Below are the code and all the weights of a small trained network. Each question names an input and a class and asks about switching units off, where a switched-off unit gives its printed mean instead of its output.

import numpy as np


def w(rows, s, z=0):
    codes = np.array(rows[::2]) - 128.0
    scale = np.full(codes.shape[1], s)
    scale[-1] = z or s
    return codes * scale


def f(y):
    return np.maximum(y, 0)


def log_softmax(a):
    a = a - a.max(-1, keepdims=True)
    return a - np.log(np.exp(a).sum(-1, keepdims=True))


def net(x, mask):
    res = np.array(x, float).reshape(1, 7) / 4 @ E
    y = f(res @ A[0][:, :-1].T + A[0][:, -1])
    res = res + np.where(mask, y, B[0][:, -1]) @ B[0][:, :-1]
    return log_softmax(res[-1] @ U[:, :-1].T + U[:, -1])


A, B = {}, {}
E = w([
[129,129,129,129,128,128,128,128,128,128,129,127],'x0',
[56,138,157,130,133,219,90,139,123,70,103,120],'x1',
[50,119,103,134,126,102,129,114,125,171,218,132],'x2',
[148,50,109,133,254,170,158,130,138,126,162,132],'x3',
[127,126,128,128,127,127,128,126,126,128,127,130],'x4',
[129,130,127,127,127,128,128,129,130,127,129,128],'x5',
[127,128,128,126,128,127,128,125,128,129,128,133],'x6',
],0.015)
A[0] = w([
[212,129,143,128,133,151,127,122,125,105,42,128,254],'neuron 0',
[154,128,140,122,188,126,142,141,134,137,154,124,85],'neuron 1',
[135,128,137,118,130,114,120,136,117,135,153,124,76],'neuron 2',
[110,113,101,109,182,180,125,129,139,138,114,138,55],'neuron 3',
[119,130,116,139,140,155,144,136,148,104,146,118,64],'neuron 4',
[113,114,123,129,134,129,155,114,130,143,128,153,61],'neuron 5',
[121,111,142,106,135,163,117,99,108,111,81,137,71],'neuron 6',
[121,112,109,136,120,146,132,145,141,103,134,119,80],'neuron 7',
[123,128,140,157,117,138,115,126,117,114,132,106,207],'neuron 8',
[132,140,123,127,135,142,144,110,128,103,129,147,74],'neuron 9',
[172,101,109,114,199,135,139,116,130,135,155,134,75],'neuron 10',
[120,128,120,128,125,127,135,111,128,150,141,123,112],'neuron 11',
[55,121,118,135,120,106,126,127,124,149,204,116,167],'neuron 12',
[152,140,117,125,137,130,123,139,125,142,110,123,121],'neuron 13',
[119,113,128,127,127,126,138,124,129,138,111,130,98],'neuron 14',
[66,124,136,135,139,96,145,124,132,133,143,126,149],'neuron 15',
[120,123,143,125,126,166,127,119,131,89,94,120,106],'neuron 16',
[93,139,119,116,130,158,132,125,143,111,112,143,142],'neuron 17',
[116,104,150,107,213,180,131,117,130,116,145,138,35],'neuron 18',
[59,122,133,108,130,169,109,100,108,112,125,122,64],'neuron 19',
[94,114,116,123,121,136,130,126,126,134,123,133,55],'neuron 20',
[117,137,118,114,140,117,129,139,114,149,138,115,102],'neuron 21',
[136,123,125,142,138,145,137,131,133,145,113,102,88],'neuron 22',
[119,131,123,130,126,130,106,139,134,139,113,124,106],'neuron 23',
[115,119,128,133,124,155,126,130,133,111,97,118,113],'neuron 24',
[134,131,134,129,140,132,125,131,122,135,124,114,109],'neuron 25',
[42,146,139,110,124,237,111,127,129,89,110,134,147],'neuron 26',
[112,117,129,108,143,126,141,102,137,122,128,136,86],'neuron 27',
[135,123,118,138,126,136,137,136,112,145,95,124,113],'neuron 28',
[169,122,122,125,134,165,137,160,139,115,137,96,47],'neuron 29',
[130,122,144,134,129,125,122,130,132,137,126,133,92],'neuron 30',
[170,140,124,135,132,127,129,135,129,128,108,122,112],'neuron 31',
[152,118,140,130,145,136,131,120,125,131,153,122,105],'neuron 32',
[148,136,113,120,127,110,130,128,125,108,143,141,176],'neuron 33',
[160,73,127,128,250,160,135,112,124,119,163,144,144],'neuron 34',
[149,113,116,123,162,128,115,133,135,129,140,124,90],'neuron 35',
[147,133,130,135,120,133,114,121,136,160,132,124,138],'neuron 36',
[138,118,132,141,110,124,123,114,121,106,133,150,120],'neuron 37',
[156,122,119,114,132,77,144,124,120,157,121,131,230],'neuron 38',
],0.019,0.0097)
B[0] = w([
[204,124,127,91,129,112,174,133,120,71,83,125,238],'neuron 0',
[88,129,134,110,129,150,142,126,121,152,66,121,172],'neuron 1',
[138,131,127,135,126,146,115,134,136,137,126,124,136],'neuron 2',
[179,132,123,126,126,76,93,124,112,107,194,131,172],'neuron 3',
[155,134,133,112,118,123,110,127,141,110,166,122,143],'neuron 4',
[135,125,112,129,138,161,121,146,139,135,140,126,138],'neuron 5',
[173,122,127,152,121,150,89,129,138,161,109,129,161],'neuron 6',
[147,138,128,123,117,137,122,128,124,113,152,128,137],'neuron 7',
[127,128,131,101,121,78,136,126,131,141,108,125,165],'neuron 8',
[139,130,116,139,128,129,122,122,132,123,128,126,133],'neuron 9',
[57,137,134,111,121,164,156,126,117,174,27,121,197],'neuron 10',
[161,124,130,156,145,141,81,129,123,141,104,119,145],'neuron 11',
[77,137,134,146,125,124,89,115,125,197,160,128,219],'neuron 12',
[97,141,138,117,120,132,149,126,132,98,153,117,144],'neuron 13',
[122,126,132,118,125,127,137,133,140,127,134,129,128],'neuron 14',
[111,114,118,118,138,132,108,129,121,167,148,129,173],'neuron 15',
[175,128,126,176,128,127,77,115,119,207,88,129,173],'neuron 16',
[115,123,129,120,122,144,104,129,114,112,116,125,165],'neuron 17',
[195,128,138,123,127,40,76,130,119,101,224,124,194],'neuron 18',
[57,134,123,91,123,119,253,126,127,63,157,138,178],'neuron 19',
[124,136,132,125,123,154,121,129,120,111,141,133,136],'neuron 20',
[160,139,133,151,118,158,97,130,134,138,123,128,142],'neuron 21',
[118,128,124,137,130,120,137,129,145,113,117,151,137],'neuron 22',
[130,103,126,117,169,132,130,116,121,141,119,144,137],'neuron 23',
[154,121,126,160,130,119,93,131,127,191,99,130,158],'neuron 24',
[128,128,127,134,123,128,132,122,130,121,125,133,132],'neuron 25',
[64,130,129,120,136,161,56,135,136,62,74,123,245],'neuron 26',
[142,128,137,123,125,156,113,143,122,134,145,127,137],'neuron 27',
[95,136,120,120,130,126,144,131,137,109,142,130,140],'neuron 28',
[113,132,119,164,129,114,149,142,134,100,110,132,147],'neuron 29',
[120,133,124,119,135,126,134,129,118,134,124,114,128],'neuron 30',
[75,134,134,98,127,139,165,122,126,76,171,126,154],'neuron 31',
[104,129,119,114,128,136,139,144,138,147,99,127,149],'neuron 32',
[140,129,123,119,108,114,141,150,131,148,142,125,154],'neuron 33',
[137,118,120,235,130,182,178,132,148,93,157,129,255],'neuron 34',
[100,128,126,113,130,142,137,118,122,140,84,144,156],'neuron 35',
[131,102,117,121,154,106,106,139,143,115,141,122,144],'neuron 36',
[130,121,123,109,160,129,123,127,117,130,129,131,135],'neuron 37',
[179,130,132,107,130,90,169,117,122,171,168,137,200],'neuron 38',
],0.047,0.027)
U = w([
[210,146,135,19,121,48,158,138,126,121,141,134,205],'0',
[131,145,131,61,125,74,83,108,132,226,202,141,253],'1',
[171,122,121,125,152,158,242,159,159,112,106,128,85],'2',
[108,116,116,174,156,182,155,131,168,227,168,133,87],'3',
[135,151,137,13,131,144,86,144,123,96,1,122,135],'4',
[1,152,131,25,131,178,72,112,137,160,114,137,124],'5',
[179,122,122,152,156,153,95,176,159,36,85,119,85],'6',
[44,123,119,157,154,177,67,144,168,96,215,131,40],'7',
],0.0061,0.005)

Each question gives the input, the list of numbers given to net, and the class t.
The units are the neurons (one row each of A and B). Each row of codes is followed by its name. A weight is (code - 128) times the scale printed after its matrix; where a second scale follows, it is the last column's (A, B and U).
mask holds one flag per neuron, in row order. A switched-off neuron (its flag False) gives its mean, the last column of its row in B, instead of its output. The means were averaged over made-up inputs and are rounded, as every weight is.
A unit's drop is (log p(t) with every unit on - log p(t) with that unit switched off) / (log p(t) with every unit on - log p(t) with every unit switched off).
The circuit of an input: a set's keep is (log p(t) with only the set's units on - log p(t) with every unit switched off) / (log p(t) with every unit on - log p(t) with every unit switched off). Starting from the 12 units with the biggest drops (on a tie, the unit counted first), units are removed one at a time, each time the one whose removal leaves the highest keep (on an exact tie, the one counted first), for as long as the keep stays at least 0.8.
circuit, biggest first: the units of the circuit, biggest drop first
unit that matters most: the unit with the biggest drop
top k neurons: the k neurons with the biggest drops, biggest first
drop of u: that unit's drop, to one decimal
input [-7,-2,0,6,-2,4,6], class 2: unit that matters most => neuron 12
input [3,0,-6,0,7,4,2], class 0: circuit, biggest first => neuron 34; neuron 26
input [6,0,-5,-1,0,1,-5], class 0: top 2 neurons => neuron 34; neuron 26
input [-5,-6,0,-3,6,4,-4], class 0: top 2 neurons => neuron 34; neuron 12
input [-8,0,-3,8,-2,7,-4], class 2: top 3 neurons => neuron 34; neuron 26; neuron 10
input [2,-1,1,-2,-8,-6,-5], class 1: top 2 neurons => neuron 34; neuron 0
input [-2,0,2,6,0,2,-3], class 3: top 2 neurons => neuron 26; neuron 34
input [-5,0,5,0,-1,-5,-4], class 1: top 3 neurons => neuron 34; neuron 26; neuron 10
input [-8,8,1,-3,0,-6,0], class 5: top 2 neurons => neuron 0; neuron 19
input [3,-2,-8,1,-3,4,7], class 2: top 2 neurons => neuron 18; neuron 26
input [-3,0,-1,-1,2,-5,3], class 0: top 3 neurons => neuron 34; neuron 26; neuron 10
input [-6,1,3,-8,-8,5,-6], class 5: top 2 neurons => neuron 34; neuron 18
input [7,1,-7,-5,-2,8,-4], class 4: top 3 neurons => neuron 34; neuron 18; neuron 38
input [2,7,2,3,-6,0,-1], class 7: circuit, biggest first => neuron 0
input [-6,-4,6,1,4,8,-6], class 3: top 2 neurons => neuron 18; neuron 26
input [-3,-8,2,-8,1,5,-1], class 1: top 2 neurons => neuron 0; neuron 34
input [-8,7,-8,0,2,4,0], class 4: top 2 neurons => neuron 34; neuron 26
input [3,-8,-2,-6,-1,-2,-8], class 0: drop of neuron 34 => 0.1
input [-8,-3,5,-7,1,-8,-4], class 1: drop of neuron 34 => 0.6
input [-5,-6,1,6,2,-7,2], class 3: unit that matters most => neuron 0
input [4,6,-2,-3,-1,5,-3], class 4: drop of neuron 34 => 0.2
input [6,3,4,-8,-3,6,5], class 5: drop of neuron 34 => 0.6
